Below is a small trained network, with its code and all its weights. Each question gives an input and a class and asks what happens when units are switched off, that is, made to give their printed mean instead of their output.

import numpy as np


def w(rows, s, z=0):
    codes = np.array(rows[::2]) - 128.0
    scale = np.full(codes.shape[1], s)
    scale[-1] = z or s
    return codes * scale


def f(y):
    return y / 2 * (1 + np.tanh(0.7978845608 * (y + 0.044715 * y**3)))


def log_softmax(a):
    a = a - a.max(-1, keepdims=True)
    return a - np.log(np.exp(a).sum(-1, keepdims=True))


def net(x, mask):
    res = np.array(x, float).reshape(1, 3) / 4 @ E
    y = f(res @ A[0][:, :-1].T + A[0][:, -1])
    res = res + np.where(mask, y, B[0][:, -1]) @ B[0][:, :-1]
    return log_softmax(res[-1] @ U[:, :-1].T + U[:, -1])


A, B = {}, {}
E = w([
[208,117,101,72,193,152,243,143,153,236],'x0',
[151,131,2,63,102,218,162,75,93,100],'x1',
[192,200,110,123,60,78,126,220,67,149],'x2',
],0.013)
A[0] = w([
[131,143,208,166,186,94,139,185,182,183,201],'n1',
[203,248,107,159,62,102,130,206,67,135,197],'n2',
[153,127,151,157,123,130,107,168,136,150,26],'n3',
[58,138,153,172,103,112,64,166,145,106,215],'n4',
[175,241,127,104,56,108,96,186,62,180,199],'n5',
[77,124,96,134,58,119,68,100,86,62,185],'n6',
[82,146,215,222,125,82,103,142,122,111,252],'n7',
],0.011,0.0036)
B[0] = w([
[75,2,133,111,146,41,59,168,142,214,235],'n1',
[129,232,157,144,48,45,129,249,119,149,246],'n2',
[139,146,129,142,57,105,133,172,159,199,146],'n3',
[172,182,115,117,178,180,143,133,52,108,224],'n4',
[131,202,155,132,47,125,142,177,140,189,236],'n5',
[36,161,59,95,29,188,99,92,198,144,223],'n6',
[215,157,156,143,217,175,230,103,72,108,251],'n7',
],0.0096,0.02)
U = w([
[187,110,121,93,239,190,253,58,107,73,254],'0',
[231,188,129,151,132,143,224,137,95,127,139],'1',
[90,23,124,165,207,100,65,113,185,133,133],'2',
[117,97,168,150,98,63,82,150,140,166,52],'3',
[74,88,104,139,111,197,48,54,149,62,134],'4',
[41,191,109,134,102,119,75,153,159,87,32],'5',
],0.011,0.0058)

Each question gives the input, the list of numbers given to net, and the class t.
The units are the neurons (one row each of A and B). Each row of codes is followed by its name. A weight is (code - 128) times the scale printed after its matrix; where a second scale follows, it is the last column's (A, B and U).
mask holds one flag per neuron, in row order. A switched-off neuron (its flag False) gives its mean, the last column of its row in B, instead of its output. The means were averaged over made-up inputs and are rounded, as every weight is.
A unit's drop is (log p(t) with every unit on - log p(t) with that unit switched off) / (log p(t) with every unit on - log p(t) with every unit switched off).
The circuit of an input: a set's keep is (log p(t) with only the set's units on - log p(t) with every unit switched off) / (log p(t) with every unit on - log p(t) with every unit switched off). Starting from all 7 units, units are removed one at a time, each time the one whose removal leaves the highest keep (on an exact tie, the one counted first), for as long as the keep stays at least 0.8.
circuit, biggest first: the units of the circuit, biggest drop first
most important unit: the unit with the biggest drop
top k neurons: the k neurons with the biggest drops, biggest first
drop of u: that unit's drop, to one decimal
input [8,6,0], class 0: most important unit => n2
input [-7,0,-3], class 0: top 4 neurons => n7, n4, n1, n2
input [-6,1,-7], class 4: top 2 neurons => n6, n2
input [-4,7,0], class 4: top 2 neurons => n2, n5
input [-2,4,-1], class 4: circuit, biggest first => n2, n7
input [-6,2,-6], class 4: top 2 neurons => n6, n2
input [-6,0,0], class 0: circuit, biggest first => n7, n2
input [4,0,-5], class 2: top 2 neurons => n7, n4
input [0,5,0], class 4: top 4 neurons => n7, n2, n4, n5
input [-7,0,2], class 1: top 2 neurons => n7, n4
input [7,1,0], class 0: top 2 neurons => n2, n5
input [6,0,6], class 3: top 2 neurons => n7, n4
input [3,0,-3], class 2: top 3 neurons => n7, n4, n2
input [-8,1,-2], class 4: most important unit => n6
input [-3,3,0], class 4: top 2 neurons => n2, n5
input [7,1,-6], class 0: top 3 neurons => n1, n2, n6
input [5,5,0], class 0: top 2 neurons => n2, n5
input [-2,6,-1], class 4: top 2 neurons => n2, n7
input [-8,-7,-8], class 0: drop of n7 => 0.5
input [-6,-1,4], class 1: drop of n6 => 0.0
input [0,6,7], class 5: most important unit => n7
input [4,0,0], class 2: drop of n7 => 0.6
input [4,-8,7], class 3: drop of n1 => 3.3
